Here is a tiny trained network, its code and every weight. The questions are about switching its units off for an input and a target symbol, where a switched-off unit gives its printed mean instead of its output.

import numpy as np


def w(rows, s, z=0):
    codes = np.array(rows[::2]) - 128.0
    scale = np.full(codes.shape[1], s)
    scale[-1] = z or s
    return codes * scale


def f(y):
    return y / 2 * (1 + np.tanh(0.7978845608 * (y + 0.044715 * y**3)))


def softmax(a):
    e = np.exp(a - a.max(-1, keepdims=True))
    return e / e.sum(-1, keepdims=True)


def log_softmax(a):
    a = a - a.max(-1, keepdims=True)
    return a - np.log(np.exp(a).sum(-1, keepdims=True))


def net(x, mask):
    ids = ['ΔΘΠΣΦΩαβγεζηλμτψ'.index(c) for c in x.split()]
    T = len(ids)
    res = E[ids] + P[:T]
    u = 0
    for l in range(3):
        r = res
        for j in range(3):
            rows = slice(3 * j, 3 * j + 3)
            q, k, v = (r @ M[l][rows].T for M in (Q, K, V))
            z = softmax(np.where(np.tri(T) > 0, q @ k.T / 3**0.5, -1e9)) @ v
            o = O[l][rows]
            res = res + np.where(mask[u + j], z, o[:, -1]) @ o[:, :-1]
        u += 3
        y = f(res @ A[l][:, :-1].T + A[l][:, -1])
        res = res + np.where(mask[u : u + 4], y, B[l][:, -1]) @ B[l][:, :-1]
        u += 4
    return log_softmax(res[-1] @ U[:, :-1].T + U[:, -1])


Q, K, V, O, A, B = {}, {}, {}, {}, {}, {}
E = w([
[165,207,148],'Δ',
[117,160,171],'Θ',
[108,111,111],'Π',
[197,193,71],'Σ',
[116,141,183],'Φ',
[131,205,140],'Ω',
[133,126,200],'α',
[52,24,90],'β',
[158,93,132],'γ',
[121,168,164],'ε',
[140,149,73],'ζ',
[122,141,121],'η',
[151,157,57],'λ',
[152,66,46],'μ',
[72,18,81],'τ',
[250,24,103],'ψ',
],0.019)
P = w([
[177,41,254],'0',
[196,79,226],'1',
[149,113,173],'2',
[85,136,126],'3',
[69,126,123],'4',
[21,134,95],'5',
[36,133,94],'6',
[38,119,95],'7',
[77,122,97],'8',
[113,133,85],'9',
[153,131,88],'10',
[176,98,117],'11',
[249,115,119],'12',
],0.0069)
Q[0] = w([
[92,121,122],'0.h1',
[106,100,144],'0.h1',
[181,133,86],'0.h1',
[196,167,207],'0.h2',
[114,115,175],'0.h2',
[116,151,239],'0.h2',
[77,179,164],'0.h3',
[152,122,255],'0.h3',
[181,116,124],'0.h3',
],0.011)
K[0] = w([
[166,82,205],'0.h1',
[117,1,162],'0.h1',
[185,157,170],'0.h1',
[200,133,223],'0.h2',
[141,115,238],'0.h2',
[93,101,33],'0.h2',
[61,133,105],'0.h3',
[18,128,213],'0.h3',
[140,185,150],'0.h3',
],0.0077)
V[0] = w([
[60,150,167],'0.h1',
[192,190,132],'0.h1',
[176,254,195],'0.h1',
[62,87,147],'0.h2',
[56,194,187],'0.h2',
[153,87,241],'0.h2',
[101,141,123],'0.h3',
[85,169,132],'0.h3',
[123,40,186],'0.h3',
],0.011)
O[0] = w([
[162,139,83,47],'0.h1',
[90,178,44,136],'0.h1',
[68,58,189,72],'0.h1',
[188,126,118,125],'0.h2',
[150,101,149,10],'0.h2',
[2,113,109,213],'0.h2',
[109,202,173,67],'0.h3',
[131,111,139,4],'0.h3',
[93,142,116,238],'0.h3',
],0.0059,0.0037)
A[0] = w([
[206,118,247,253],'0.n1',
[119,2,99,107],'0.n2',
[184,180,54,130],'0.n3',
[215,118,48,136],'0.n4',
],0.0073,0.0039)
B[0] = w([
[3,163,98,188],'0.n1',
[248,40,121,246],'0.n2',
[26,58,242,202],'0.n3',
[176,73,97,252],'0.n4',
],0.0062,0.0033)
Q[1] = w([
[6,98,76],'1.h1',
[238,164,85],'1.h1',
[172,78,128],'1.h1',
[123,54,185],'1.h2',
[141,107,109],'1.h2',
[94,138,168],'1.h2',
[157,122,174],'1.h3',
[24,148,46],'1.h3',
[137,163,145],'1.h3',
],0.011)
K[1] = w([
[112,138,131],'1.h1',
[59,122,94],'1.h1',
[247,85,92],'1.h1',
[186,130,130],'1.h2',
[107,235,138],'1.h2',
[94,199,119],'1.h2',
[151,108,139],'1.h3',
[244,135,179],'1.h3',
[2,89,65],'1.h3',
],0.0081)
V[1] = w([
[162,56,107],'1.h1',
[212,233,121],'1.h1',
[188,196,58],'1.h1',
[238,123,132],'1.h2',
[158,240,115],'1.h2',
[181,33,95],'1.h2',
[255,53,160],'1.h3',
[177,116,78],'1.h3',
[75,70,171],'1.h3',
],0.0094)
O[1] = w([
[35,82,147,217],'1.h1',
[221,42,207,2],'1.h1',
[176,83,186,71],'1.h1',
[31,197,2,109],'1.h2',
[53,183,181,12],'1.h2',
[122,180,161,228],'1.h2',
[47,108,170,185],'1.h3',
[236,68,78,157],'1.h3',
[42,133,112,180],'1.h3',
],0.0045,0.0066)
A[1] = w([
[93,138,168,29],'1.n1',
[112,161,66,184],'1.n2',
[136,248,147,102],'1.n3',
[98,225,148,3],'1.n4',
],0.011,0.0023)
B[1] = w([
[189,184,220,141],'1.n1',
[201,198,98,252],'1.n2',
[41,77,235,234],'1.n3',
[132,81,255,223],'1.n4',
],0.0072,0.0036)
Q[2] = w([
[151,146,73],'2.h1',
[171,141,216],'2.h1',
[95,54,106],'2.h1',
[84,255,106],'2.h2',
[132,154,87],'2.h2',
[138,184,113],'2.h2',
[82,137,133],'2.h3',
[65,86,12],'2.h3',
[124,163,128],'2.h3',
],0.014)
K[2] = w([
[154,184,94],'2.h1',
[1,212,237],'2.h1',
[168,147,25],'2.h1',
[78,125,177],'2.h2',
[146,174,127],'2.h2',
[79,195,141],'2.h2',
[134,72,89],'2.h3',
[109,60,47],'2.h3',
[191,156,147],'2.h3',
],0.01)
V[2] = w([
[99,61,117],'2.h1',
[50,111,109],'2.h1',
[242,9,81],'2.h1',
[105,42,85],'2.h2',
[176,81,114],'2.h2',
[112,91,41],'2.h2',
[19,157,86],'2.h3',
[142,93,94],'2.h3',
[184,115,162],'2.h3',
],0.011)
O[2] = w([
[172,104,154,254],'2.h1',
[58,88,159,227],'2.h1',
[43,192,127,231],'2.h1',
[232,1,148,244],'2.h2',
[146,191,71,120],'2.h2',
[14,129,86,196],'2.h2',
[190,141,140,214],'2.h3',
[237,108,81,183],'2.h3',
[101,52,137,74],'2.h3',
],0.0049,0.0073)
A[2] = w([
[178,19,254,77],'2.n1',
[67,207,131,207],'2.n2',
[13,17,181,115],'2.n3',
[125,93,229,4],'2.n4',
],0.009,0.004)
B[2] = w([
[194,81,2,251],'2.n1',
[64,223,247,149],'2.n2',
[57,63,157,236],'2.n3',
[43,147,52,204],'2.n4',
],0.0088,0.012)
U = w([
[88,87,114,140],'Δ',
[205,121,33,101],'Θ',
[147,117,149,66],'Π',
[167,192,78,155],'Σ',
[160,138,140,113],'Φ',
[130,145,135,52],'Ω',
[111,179,119,116],'α',
[176,195,71,164],'β',
[9,175,158,42],'γ',
[151,96,176,31],'ε',
[153,123,131,14],'ζ',
[149,104,207,139],'η',
[138,120,159,61],'λ',
[154,132,140,65],'μ',
[104,161,143,106],'τ',
[144,123,212,244],'ψ',
],0.012,0.011)

Each question gives the input, a string of symbols that net reads in full, and the target symbol t.
The units are the heads (3 rows each of Q, K, V and O) and the neurons (one row each of A and B). Each row of codes is followed by its name. A weight is (code - 128) times the scale printed after its matrix; where a second scale follows, it is the last column's (O, A, B and U).
mask holds one flag per unit, layer by layer, with each layer's heads first. A switched-off unit (its flag False) gives its mean, the last column of its rows in O or B, instead of its output. The means were averaged over made-up inputs and are rounded, as every weight is.
A unit's drop is (log p(t) with every unit on - log p(t) with that unit switched off) / (log p(t) with every unit on - log p(t) with every unit switched off).
The circuit of an input: a set's keep is (log p(t) with only the set's units on - log p(t) with every unit switched off) / (log p(t) with every unit on - log p(t) with every unit switched off). Starting from the 12 units with the biggest drops (on a tie, the unit counted first), units are removed one at a time, each time the one whose removal leaves the highest keep (on an exact tie, the one counted first), for as long as the keep stays at least 0.8.
circuit, biggest first: the units of the circuit, biggest drop first
unit that matters most: the unit with the biggest drop
k most important neurons: the k neurons with the biggest drops, biggest first
heads that matter: for each layer, one digit per head in row order, 1 if its drop is at least 0.15 and else 0, layers parted by /
input ψ ε η β λ Π Θ Σ Σ λ Σ ε, target Θ: heads that matter : 000 / 100 / 100
input τ ψ ψ α Ω Ω, target Θ: circuit, biggest first : [2.h1 2.n1 1.n3 1.n4]
input α β Δ ε τ λ η Φ ε Φ Π γ μ, target Δ: 2 most important neurons : [2.n1 0.n3]
input Σ Θ ψ γ, target γ: most important neuron : [0.n2]
input ψ Φ α Σ Σ ψ Δ, target Δ: circuit, biggest first : [2.h1 1.n3 2.h3 0.n2]
input Π Π γ Φ τ Φ ζ Φ μ ψ ε Φ, target Θ: circuit, biggest first : [2.h1 2.n1]
input Π Π ε Π Σ Δ η, target ψ: 2 most important neurons : [2.n1 2.n4]
input λ ψ ε Σ, target γ: circuit, biggest first : [2.h1 2.n2]
input λ ψ τ μ Δ Θ Θ Π τ, target Θ: circuit, biggest first : [0.h2 0.h1]
input γ λ ψ Π ψ Π ψ ψ μ β Σ Σ ε, target Δ: 3 most important neurons : [1.n3 1.n4 0.n2]
input Σ τ α, target Δ: circuit, biggest first : [2.h1 2.n3 2.n1 0.n1]
input α η Π Φ Θ μ Σ γ η η ψ, target Δ: heads that matter : 000 / 110 / 100
input η Δ Φ ε τ Δ ψ, target Δ: 2 most important neurons : [2.n1 2.n3]
input ψ Φ λ Σ Θ τ ε ψ η Δ Δ, target Θ: 2 most important neurons : [2.n1 2.n2]
input ψ Θ α μ ψ Δ Θ Σ ψ ζ, target γ: 2 most important neurons : [0.n2 2.n1]
input Ω η Φ η τ Φ Ω η ζ Σ η, target ψ: circuit, biggest first : [2.n1 2.n4]
input λ ψ τ Θ η ζ Σ η Φ Φ Δ, target Δ: unit that matters most : 2.h3
input Ω τ Δ ψ ε Φ ζ ψ ψ ψ ψ Σ, target γ: circuit, biggest first : [2.h1 2.n2 0.n2]
input β λ ε Π Φ μ ψ τ λ, target γ: 2 most important neurons : [0.n3 0.n2]
input γ μ ψ ψ Σ ε μ Σ Φ ε, target Θ: heads that matter : 000 / 000 / 100
input Φ α ε, target Δ: 4 most important neurons : [2.n1 1.n4 2.n3 2.n4]
input Δ ε γ η ζ ζ Σ λ, target β: most important neuron : [2.n3]
input Ω β ζ Σ μ ζ γ ψ α γ, target γ: heads that matter : 000 / 010 / 100
input α Θ Φ ζ ψ Ω Σ η ε ε ε α, target Θ: circuit, biggest first : [2.h1 2.n1]
input η Π τ ψ ζ Σ η Σ λ Σ ψ Δ Θ, target Δ: 2 most important neurons : [1.n3 0.n2]
input ψ Σ Θ, target Δ: 3 most important neurons : [2.n3 2.n1 1.n4]
input ψ Ω Ω ψ τ β λ λ μ Θ ψ β, target Θ: unit that matters most : 0.h2
input Θ λ ψ ψ Θ Σ τ Φ λ Δ, target Θ: 2 most important neurons : [2.n1 1.n1]
input ψ γ ψ μ Θ η Σ λ ψ ζ ψ β β, target Θ: 3 most important neurons : [1.n3 0.n2 2.n3]
